Below is a small trained network, with its code and all its weights. Each question gives an input and a target symbol and asks what happens when units are switched off, that is, made to give their printed mean instead of their output.

import numpy as np


def w(rows, s, z=0):
    codes = np.array(rows[::2]) - 128.0
    scale = np.full(codes.shape[1], s)
    scale[-1] = z or s
    return codes * scale


def norm(h):
    return h / np.sqrt((h * h).mean(-1, keepdims=True) + 1e-5)


def f(y):
    return y / 2 * (1 + np.tanh(0.7978845608 * (y + 0.044715 * y**3)))


def softmax(a):
    e = np.exp(a - a.max(-1, keepdims=True))
    return e / e.sum(-1, keepdims=True)


def log_softmax(a):
    a = a - a.max(-1, keepdims=True)
    return a - np.log(np.exp(a).sum(-1, keepdims=True))


def net(x, mask):
    ids = ['αζλστψ'.index(c) for c in x.split()]
    T = len(ids)
    res = E[ids] + P[:T]
    u = 0
    for l in range(2):
        r = norm(res)
        for j in range(3):
            rows = slice(2 * j, 2 * j + 2)
            q, k, v = (r @ M[l][rows].T for M in (Q, K, V))
            z = softmax(np.where(np.tri(T) > 0, q @ k.T / 2**0.5, -1e9)) @ v
            o = O[l][rows]
            res = res + np.where(mask[u + j], z, o[:, -1]) @ o[:, :-1]
        u += 3
        y = f(norm(res) @ A[l][:, :-1].T + A[l][:, -1])
        res = res + np.where(mask[u : u + 4], y, B[l][:, -1]) @ B[l][:, :-1]
        u += 4
    return log_softmax(norm(res)[-1] @ U[:, :-1].T + U[:, -1])


Q, K, V, O, A, B = {}, {}, {}, {}, {}, {}
E = w([
[114,113,201,131],'α',
[76,65,184,175],'ζ',
[49,127,254,133],'λ',
[97,243,187,76],'σ',
[73,156,98,151],'τ',
[127,128,111,226],'ψ',
],0.023)
P = w([
[99,204,211,179],'0',
[96,209,179,174],'1',
[93,196,153,163],'2',
[107,173,146,140],'3',
[118,163,134,120],'4',
[113,130,123,114],'5',
[118,116,119,89],'6',
[117,101,110,76],'7',
[118,91,88,51],'8',
[107,63,94,30],'9',
[116,67,109,9],'10',
],0.013)
Q[0] = w([
[3,152,175,39],'0.h0',
[142,110,92,99],'0.h0',
[93,110,129,127],'0.h1',
[156,111,112,121],'0.h1',
[93,138,141,53],'0.h2',
[85,64,172,144],'0.h2',
],0.05)
K[0] = w([
[31,151,178,3],'0.h0',
[159,132,126,105],'0.h0',
[172,117,92,98],'0.h1',
[123,156,163,145],'0.h1',
[125,196,202,87],'0.h2',
[46,59,149,83],'0.h2',
],0.044)
V[0] = w([
[108,117,128,178],'0.h0',
[2,151,177,61],'0.h0',
[208,88,161,179],'0.h1',
[183,116,27,160],'0.h1',
[191,155,132,128],'0.h2',
[123,129,196,159],'0.h2',
],0.027)
O[0] = w([
[139,138,158,181,145],'0.h0',
[125,84,243,62,253],'0.h0',
[38,121,128,136,95],'0.h1',
[59,156,3,131,64],'0.h1',
[88,164,43,93,86],'0.h2',
[85,127,158,168,199],'0.h2',
],0.02,0.027)
A[0] = w([
[34,207,176,14,112],'0.n0',
[106,7,98,187,184],'0.n1',
[178,46,30,102,4],'0.n2',
[114,180,54,166,94],'0.n3',
],0.02,0.0045)
B[0] = w([
[148,137,214,224,255],'0.n0',
[177,130,137,185,171],'0.n1',
[24,157,117,157,126],'0.n2',
[188,99,253,62,173],'0.n3',
],0.021,0.0084)
Q[1] = w([
[151,122,133,177],'1.h0',
[100,152,114,108],'1.h0',
[44,2,143,78],'1.h1',
[108,208,186,70],'1.h1',
[165,42,152,218],'1.h2',
[138,65,168,95],'1.h2',
],0.044)
K[1] = w([
[93,151,112,133],'1.h0',
[96,177,166,121],'1.h0',
[1,187,181,45],'1.h1',
[217,51,153,47],'1.h1',
[48,108,211,99],'1.h2',
[144,91,166,37],'1.h2',
],0.037)
V[1] = w([
[59,124,134,87],'1.h0',
[149,62,112,173],'1.h0',
[47,157,148,71],'1.h1',
[73,192,150,120],'1.h1',
[232,175,137,157],'1.h2',
[185,1,93,188],'1.h2',
],0.043)
O[1] = w([
[216,49,124,136,6],'1.h0',
[126,164,118,175,194],'1.h0',
[195,153,162,192,90],'1.h1',
[142,173,172,146,123],'1.h1',
[162,210,70,181,166],'1.h2',
[64,2,67,248,115],'1.h2',
],0.022,0.019)
A[1] = w([
[147,86,204,110,254],'1.n0',
[143,86,76,220,97],'1.n1',
[253,164,101,138,184],'1.n2',
[157,175,206,123,212],'1.n3',
],0.032,0.0038)
B[1] = w([
[183,141,40,143,245],'1.n0',
[22,189,138,5,129],'1.n1',
[219,77,150,167,136],'1.n2',
[35,115,36,71,254],'1.n3',
],0.03,0.033)
U = w([
[118,58,127,85,3],'α',
[126,18,110,160,202],'ζ',
[140,66,224,97,130],'λ',
[219,194,164,68,171],'σ',
[174,127,2,129,38],'τ',
[101,183,129,167,224],'ψ',
],0.012,0.0041)

Each question gives the input, a string of symbols that net reads in full, and the target symbol t.
The units are the heads (2 rows each of Q, K, V and O) and the neurons (one row each of A and B). Each row of codes is followed by its name. A weight is (code - 128) times the scale printed after its matrix; where a second scale follows, it is the last column's (O, A, B and U).
mask holds one flag per unit, layer by layer, with each layer's heads first. A switched-off unit (its flag False) gives its mean, the last column of its rows in O or B, instead of its output. The means were averaged over made-up inputs and are rounded, as every weight is.
A unit's drop is (log p(t) with every unit on - log p(t) with that unit switched off) / (log p(t) with every unit on - log p(t) with every unit switched off).
The circuit of an input: a set's keep is (log p(t) with only the set's units on - log p(t) with every unit switched off) / (log p(t) with every unit on - log p(t) with every unit switched off). Starting from the 12 units with the biggest drops (on a tie, the unit counted first), units are removed one at a time, each time the one whose removal leaves the highest keep (on an exact tie, the one counted first), for as long as the keep stays at least 0.8.
units of the circuit, in order: the units of the circuit, biggest drop first
most important unit: the unit with the biggest drop
k most important neurons: the k neurons with the biggest drops, biggest first
k most important neurons of layer l: the k neurons of layer l with the biggest drops, biggest first
which heads matter: for each layer, one digit per head in row order, 1 if its drop is at least 0.15 and else 0, layers parted by /
input λ λ σ ζ λ, target λ: units of the circuit, in order : [0.h2; 1.h0; 1.h1]
input ψ α τ ζ α, target τ: which heads matter : 010 / 100
input τ ζ ψ τ α ζ λ ζ, target λ: units of the circuit, in order : [0.h0]
input ψ σ λ α ζ ζ τ τ α, target τ: which heads matter : 010 / 001
input ζ α α, target ζ: 3 most important neurons : [1.n0; 1.n3; 0.n3]
input τ α ζ τ λ, target τ: which heads matter : 010 / 101
input ψ τ ζ ψ ζ ψ τ λ ψ α, target ψ: units of the circuit, in order : [0.h1; 1.h1]
input λ α ζ σ λ, target σ: units of the circuit, in order : [1.h2; 0.h2]
input ζ α τ, target τ: units of the circuit, in order : [1.h0; 1.n0]
input ζ λ α σ ζ σ ζ, target σ: units of the circuit, in order : [0.h2; 1.h2]
input ζ α ζ σ ζ τ λ ψ ψ ψ α, target ψ: units of the circuit, in order : [0.h0; 0.n0; 0.h1; 1.h1]
input α ψ σ σ τ τ σ, target τ: 2 most important neurons : [0.n0; 1.n3]
input ζ α λ σ α, target σ: which heads matter : 111 / 011
input α ζ σ, target σ: which heads matter : 101 / 111
input ζ ψ α ζ τ ζ, target τ: 2 most important neurons of layer 0 : [0.n0; 0.n1]
input ζ ψ ζ α ζ σ σ α, target σ: most important unit : 0.h1
input ζ ζ α ζ α, target ζ: which heads matter : 010 / 101
input ζ τ λ τ ψ ζ α ψ ζ, target ψ: 2 most important neurons : [0.n0; 0.n1]
input α ψ ψ ζ ψ ψ ζ, target ψ: 3 most important neurons of layer 0 : [0.n1; 0.n0; 0.n3]
input σ ζ σ ζ ζ σ τ τ τ σ, target τ: units of the circuit, in order : [0.h1]
input α α τ λ σ ψ α τ τ τ λ, target τ: 2 most important neurons : [1.n0; 0.n3]
